Below are the code and all the weights of a small trained network. Each question names an input and a class and asks about switching units off, where a switched-off unit gives its printed mean instead of its output.

import numpy as np


def w(rows, s, z=0):
    codes = np.array(rows[::2]) - 128.0
    scale = np.full(codes.shape[1], s)
    scale[-1] = z or s
    return codes * scale


def f(y):
    return y / 2 * (1 + np.tanh(0.7978845608 * (y + 0.044715 * y**3)))


def log_softmax(a):
    a = a - a.max(-1, keepdims=True)
    return a - np.log(np.exp(a).sum(-1, keepdims=True))


def net(x, mask):
    res = np.array(x, float).reshape(1, 7) / 4 @ E
    y = f(res @ A[0][:, :-1].T + A[0][:, -1])
    res = res + np.where(mask, y, B[0][:, -1]) @ B[0][:, :-1]
    return log_softmax(res[-1] @ U[:, :-1].T + U[:, -1])


A, B = {}, {}
E = w([
[82,138,149,113,159,1,130,55],'x0',
[127,135,160,14,149,112,187,169],'x1',
[109,167,45,155,241,138,172,149],'x2',
[191,38,105,169,138,102,192,159],'x3',
[127,129,130,133,142,126,100,146],'x4',
[119,127,118,128,115,122,140,124],'x5',
[112,128,121,128,118,131,130,141],'x6',
],0.009)
A[0] = w([
[111,84,159,18,168,138,166,160,19],'N0',
[113,138,137,154,138,64,131,91,2],'N1',
[139,92,150,108,34,91,89,162,17],'N2',
[79,107,141,123,154,23,130,102,47],'N3',
[144,96,204,120,98,144,107,99,52],'N4',
[185,1,127,176,138,64,184,184,116],'N5',
],0.0091,0.0046)
B[0] = w([
[49,1,164,246,121,87,35,114,170],'N0',
[127,53,221,161,142,197,196,182,153],'N1',
[132,160,33,145,255,142,213,147,178],'N2',
[210,116,167,108,104,200,161,235,205],'N3',
[26,154,74,118,208,130,254,115,170],'N4',
[96,248,135,118,81,111,83,133,254],'N5',
],0.0092,0.008)
U = w([
[86,160,48,141,255,88,215,138,36],'0',
[196,103,201,121,78,247,170,221,28],'1',
[140,130,124,96,101,89,118,104,255],'2',
[82,51,148,237,103,89,80,66,120],'3',
[143,152,126,94,111,91,117,94,211],'4',
[137,148,123,98,111,81,116,110,182],'5',
[71,254,142,55,76,89,90,125,36],'6',
],0.0097,0.0085)

Each question gives the input, the list of numbers given to net, and the class t.
The units are the neurons (one row each of A and B). Each row of codes is followed by its name. A weight is (code - 128) times the scale printed after its matrix; where a second scale follows, it is the last column's (A, B and U).
mask holds one flag per neuron, in row order. A switched-off neuron (its flag False) gives its mean, the last column of its row in B, instead of its output. The means were averaged over made-up inputs and are rounded, as every weight is.
A unit's drop is (log p(t) with every unit on - log p(t) with that unit switched off) / (log p(t) with every unit on - log p(t) with every unit switched off).
The circuit of an input: a set's keep is (log p(t) with only the set's units on - log p(t) with every unit switched off) / (log p(t) with every unit on - log p(t) with every unit switched off). Starting from all 6 units, units are removed one at a time, each time the one whose removal leaves the highest keep (on an exact tie, the one counted first), for as long as the keep stays at least 0.8.
units of the circuit, in order: the units of the circuit, biggest drop first
most important unit: the unit with the biggest drop
k most important neurons: the k neurons with the biggest drops, biggest first
drop when u is switched off: that unit's drop, to one decimal
input [7,7,0,8,6,6,-1], class 6: units of the circuit, in order : [N5]
input [5,0,1,2,0,-5,-2], class 1: units of the circuit, in order : [N3, N1, N4]
input [8,7,-5,-8,3,-2,2], class 1: units of the circuit, in order : [N3, N5]
input [-1,-4,-7,7,-4,6,1], class 0: 2 most important neurons : [N2, N4]
input [5,5,6,-3,7,2,4], class 2: units of the circuit, in order : [N2, N4, N0]
input [-4,-3,6,2,-7,7,-1], class 2: units of the circuit, in order : [N2, N4]
input [5,4,-3,-8,-8,-8,-8], class 2: 3 most important neurons : [N5, N0, N3]
input [7,7,3,-4,-8,-2,4], class 2: units of the circuit, in order : [N0, N3]
input [-1,-8,4,7,8,7,4], class 2: 2 most important neurons : [N5, N0]
input [7,-4,-1,3,-1,7,6], class 1: units of the circuit, in order : [N3, N1]
input [-7,-3,-3,-2,8,6,-8], class 2: 2 most important neurons : [N3, N1]
input [-2,-8,-8,0,-2,5,8], class 0: units of the circuit, in order : [N2, N4]
input [1,-5,5,8,-8,0,0], class 2: units of the circuit, in order : [N4, N5]
input [-6,5,-8,-6,5,7,-3], class 0: units of the circuit, in order : [N2, N4]
input [-1,-4,5,7,2,8,-5], class 4: most important unit : N5
input [-4,5,3,8,0,2,8], class 5: units of the circuit, in order : [N5, N0]
input [-7,7,-7,4,-8,7,-6], class 2: 3 most important neurons : [N0, N5, N3]
input [-4,6,-3,-2,8,3,7], class 2: 2 most important neurons : [N3, N1]
input [4,2,-5,7,0,-1,2], class 6: drop when N5 is switched off : 1.2
input [4,8,6,8,7,-1,7], class 3: most important unit : N0
input [6,-2,-8,-6,2,8,5], class 0: drop when N2 is switched off : 0.4
input [3,8,-3,3,-3,0,-2], class 3: drop when N0 is switched off : 1.2
